Below is a small trained network, with its code and all its weights. Each question gives an input and a class and asks what happens when units are switched off, that is, made to give their printed mean instead of their output.

import numpy as np


def w(rows, s, z=0):
    codes = np.array(rows[::2]) - 128.0
    scale = np.full(codes.shape[1], s)
    scale[-1] = z or s
    return codes * scale


def f(y):
    return y / 2 * (1 + np.tanh(0.7978845608 * (y + 0.044715 * y**3)))


def log_softmax(a):
    a = a - a.max(-1, keepdims=True)
    return a - np.log(np.exp(a).sum(-1, keepdims=True))


def net(x, mask):
    res = np.array(x, float).reshape(1, 6) / 4 @ E
    y = f(res @ A[0][:, :-1].T + A[0][:, -1])
    res = res + np.where(mask, y, B[0][:, -1]) @ B[0][:, :-1]
    return log_softmax(res[-1] @ U[:, :-1].T + U[:, -1])


A, B = {}, {}
E = w([
[153,58,130,4],'x0',
[132,137,127,128],'x1',
[127,126,125,128],'x2',
[144,147,138,127],'x3',
[188,33,253,205],'x4',
[219,2,3,183],'x5',
],0.0085)
A[0] = w([
[3,119,216,106,254],'neuron 0',
[59,144,116,13,198],'neuron 1',
[230,92,82,81,182],'neuron 2',
[127,179,189,31,86],'neuron 3',
[79,198,21,175,186],'neuron 4',
[212,49,236,15,78],'neuron 5',
[185,121,20,120,180],'neuron 6',
[158,72,214,132,178],'neuron 7',
[234,144,50,130,214],'neuron 8',
[182,24,103,223,164],'neuron 9',
[233,24,171,61,110],'neuron 10',
[221,80,211,79,110],'neuron 11',
[90,142,188,164,150],'neuron 12',
[67,125,90,2,179],'neuron 13',
[134,214,89,175,202],'neuron 14',
[231,85,82,208,220],'neuron 15',
[177,138,190,136,71],'neuron 16',
],0.0098,0.0057)
B[0] = w([
[116,225,50,203,221],'neuron 0',
[201,198,94,152,213],'neuron 1',
[130,44,138,2,205],'neuron 2',
[173,165,135,152,182],'neuron 3',
[66,86,167,8,207],'neuron 4',
[89,154,97,53,211],'neuron 5',
[120,31,159,67,213],'neuron 6',
[58,159,165,182,200],'neuron 7',
[151,69,168,65,210],'neuron 8',
[187,187,234,122,248],'neuron 9',
[101,155,113,38,216],'neuron 10',
[38,152,119,72,189],'neuron 11',
[162,188,34,215,165],'neuron 12',
[248,193,130,149,212],'neuron 13',
[2,130,128,158,182],'neuron 14',
[167,121,237,91,248],'neuron 15',
[66,64,168,190,146],'neuron 16',
],0.0097,0.013)
U = w([
[17,163,62,84,224],'0',
[205,141,171,112,233],'1',
[33,2,139,71,191],'2',
[162,4,70,56,3],'3',
[34,124,152,208,35],'4',
],0.0096,0.0058)

Each question gives the input, the list of numbers given to net, and the class t.
The units are the neurons (one row each of A and B). Each row of codes is followed by its name. A weight is (code - 128) times the scale printed after its matrix; where a second scale follows, it is the last column's (A, B and U).
mask holds one flag per neuron, in row order. A switched-off neuron (its flag False) gives its mean, the last column of its row in B, instead of its output. The means were averaged over made-up inputs and are rounded, as every weight is.
A unit's drop is (log p(t) with every unit on - log p(t) with that unit switched off) / (log p(t) with every unit on - log p(t) with every unit switched off).
The circuit of an input: a set's keep is (log p(t) with only the set's units on - log p(t) with every unit switched off) / (log p(t) with every unit on - log p(t) with every unit switched off). Starting from the 12 units with the biggest drops (on a tie, the unit counted first), units are removed one at a time, each time the one whose removal leaves the highest keep (on an exact tie, the one counted first), for as long as the keep stays at least 0.8.
units of the circuit, in order: the units of the circuit, biggest drop first
most important unit: the unit with the biggest drop
top k neurons: the k neurons with the biggest drops, biggest first
drop of u: that unit's drop, to one decimal
input [-3,-7,6,8,-2,1], class 2: most important unit => neuron 0
input [2,-5,6,-4,5,8], class 2: units of the circuit, in order => [neuron 13; neuron 11]
input [-2,-8,-6,3,6,0], class 4: units of the circuit, in order => [neuron 7; neuron 13; neuron 2]
input [0,1,0,-6,-4,8], class 2: units of the circuit, in order => [neuron 1; neuron 4]
input [-1,1,8,6,6,0], class 4: top 2 neurons => [neuron 7; neuron 13]
input [8,-3,-3,3,-4,2], class 3: top 2 neurons => [neuron 9; neuron 2]
input [1,3,5,-8,-3,-7], class 1: top 2 neurons => [neuron 13; neuron 1]
input [2,0,-2,8,-8,-5], class 1: top 2 neurons => [neuron 13; neuron 1]
input [-1,-8,-1,-7,-1,7], class 2: top 3 neurons => [neuron 13; neuron 1; neuron 6]
input [-2,6,3,-3,4,-1], class 4: drop of neuron 13 => 0.1
input [4,1,4,-8,5,5], class 2: drop of neuron 11 => 0.0
input [0,-8,1,6,7,-8], class 4: drop of neuron 16 => 0.2
